[128 147 171  96 128 160 134  91 176  95 172 126 122 113 131  81 141 150
 115 193 145 100 142 150 102  92  84 138 147 151 172  52  86  55 124 158
 172 111 174 176  96 163 154 104 180  48  88  60 168  79  99  93 173] -> z881
[140 123 130 103 140 108 115  74 166  98 125 112 120 157  71 107 142 125
 119 216  95 139 122 135 133 127  77  97 149 149 172  99 156 118  49 145
 156 141  81 166 114 147 123 109 150 151 141  97 169  70 131 127 135] -> z202
[130 145 136 144 130 179 150 157 121 128 114 134 136 139 141 144 114 128
 120  89 113 140 134 112 112 133 132 119 114 131 172 154 114 154 136 117
 111 102 122 121 127 120 103 134 134 133 142 140 106 132 129 143 114] -> z903
[123 146 160 117 123  91 141 127 147 116 161 134 128 105 157 104 130 146
 121 133 154 103 142 140 105 102 118 148 132 136 172  86  83  80 161 142
 147 106 183 147 110 145 148 119 159  57  94  91 138 117 105 103 158] -> z723
[139 122 129 103 139 110 114  75 164 100 126 112 120 156  72 108 142 124
 120 215  96 138 121 135 134 127  79  98 149 148 172 100  86  55  51 144
 155 142  83 164 115 146 124 110 148 151 140  98 168  72 131 126 134] -> z732
[129 143 169  91 129 119 129  79 182  90 172 122 120 117 119  77 145 149
 115 211 140 101 140 152 106  92  76 133 152 154 172  46  94  52 109 162
 178 117 165 182  95 166 156 100 182  53  90  55 177  70 101  92 175] -> z327
[123 146 161 115 123 114 140 124 148 115 162 133 128 105 155 102 131 147
 121 137 154 103 142 141 105 101 116 148 133 137 172  84  83  78 158 143
 149 107 182 148 109 147 148 118 160  57  93  89 140 115 105 103 159] -> z264
[114 154 136 120 111 102 122 122 152 112 163 133 128 106 155 100 131 148
 120 141 153 102 143 141 103  99 112 147 133 139 172  80  81  75 156 145
 151 105 183 152 107 149 148 116 164  53  92  85 142 111 104 101 161] -> z443
which: [128 147 171  96 128 160 134  91 176  95 172 126 122 113 131  81 141 150
 115 193 145 100 142 150 102  92  84 138 147 151 172  52  86  55 124 158
 172 111 174 176  96 163 154 104 180  48  88  60 168  79  99  93 173] => z881
which: [114 154 136 117 111 102 122] => z903
which: [152 112 163 133 128 106 155 100] => z443
which: [114 154 136 120 111 102 122 122 151 112 163 133 128 107 155 100 131 148
 120 141 153 102 142 142 103  99 111 147 133 139 171  80  81  75 156 145
 151 105 183 152 107 149 147 116 164  54  93  85 141 111 104 101 161] => z443
which: [139 123 129 103 139 108 114  74 164 100 126 112 120 160  70 108 141 126
 118 216  95 138 123 135 135 125  76  97 149 149 173  97 155 118  51 146
 154 142  80 164 113 146 122 108 152 152 142  96 168  71 131 126 136] => z202
which: [113 131  81 141 150 115 193 145] => z881
which: [ 74 166  98] => z202

[119 116 145 108 136 108 111] -> z881
[ 69 110 116 209 141 185  75] -> z732
[ 96 152 137 123 161 133  85] -> z903
[116 125 137 135 112 112 186] -> z264
[119 133 132  93 129 112 145] -> z202
[ 97 100 116 153  95 168 181] -> z325
[ 82 108 119 169 150 168  88] -> z327
[138 112 125 137 112 135 163] -> z443
[ 74 153 142 194 178 191  56] -> z536
[138 112 125 137 100 135 163] -> z950
Table of tags by key:
[126] -> z351
[125] -> z58
[133] -> z69
[112] -> z8
[132] -> z847
[113] -> z543
[134] -> z918
key z202 2:  => z69
which: [ 74 153 142 194 178 191] => z536
which: [116 125 138 136 112 112 187] => z264
which: [112 125 137 112 135] => z443
which: [178 191  56] => z536

[194 159 204 165 197 177 197] -> z536
[174 189 156 174 182 163 146] -> z732
[183 159 172 162 158 190 178] -> z950
[174 194 156 174 182 163 146] -> z261
[165 197 177 200 160 222 188] -> z903
which: [175 194 156 174 182 163 146] => z261
which: [204 165] => z536
which: [165 197 177 197] => z536
which: [194 156] => z261
which: [194 156 174 182] => z261

[205  88  78 208  81 201 199  84 192 202 193  75  67 209  75  79 222] = z732
[125 116 103 130 125 127 128 125 125 129 128 145 136 128 127 119 123] = z325
[146  83  51 154 109 146 153 111 144 148 148 153 134 149 114  95 146] = z950
[160  91  74 163 103 158 163 109 157 157 159 131 115 161 107  94 166] = z443
[103 162 176 104 144 107 100 141 105 109 106 124 131 106 139 152 100] = z202
[122 151 176 114 134 121 119 139 125 116 123 118 121 118  75  79 125] = z536
which: [102 163 176 103 145 105  99 140 106 109 105 123 132 107 140 151 101] => z202
Table of tags by key:
[121] -> z6
[146] -> z311
[78] -> z209
[201] -> z532
[127] -> z924
[75] -> z568
[158] -> z663
key z732 6:  => z532
which: [124 116 103 130 125 127 127 125 125 129 128 145 136 127 126 119 123] => z325
which: [206  89  78 209  81 201 199  85 192 202 193  75  69 209  75  78 223] => z732
which: [205  88  78 208  81 201 199  84 192 202 193  75  67 209  75  79 222] => z732
which: [104 144 107] => z202

[121 167 124 144 136 188 158 128] : z202
[109 165 126 126 135 187 143 132] : z325
[169  92 166 129 138  47 104 154] : z536
which: [119 166 122 144 138 189 155 129] => z202
Table of tags by key:
[135] -> z613
[188] -> z815
[136] -> z215
[137] -> z865
key z202 5:  => z215

[126 105 106 111 128 127 130 121 142 132 121 104 125 123 110 127 151] -> z202
[112  92  98 107 140 124 124 115 136 126 136 110 132 124 113 136 131] -> z327
[174 165 146  69  80 139 129 133 115 131  88  99  81 117  95 145 169] -> z536
[209 206 173  44  67 149 152 119  89 130  53  90  75 112  73 130 182] -> z903
[112  87  88 128 146 122 120 108 154 129 142 115 144 124 132 133 142] -> z881
[138 129 133 115 131  88  99  81 117 121 123 117 126 120 103 126 152] -> z325
key -> tag
[81] -> z472
[126] -> z483
[132] -> z598
[75] -> z866
[125] -> z891
key z536 13:  => z472
which: [139 129 133 115 131  88  99  81 117] => z536
which: [132 121 104 125] => z202
which: [112  92  98 106 140 124 124 115 137 126 136 110 132 124 113 137 130] => z327
which: [138 129 132 114 132  87 100  81 118 121 123 117 126 119 103 126 152] => z325

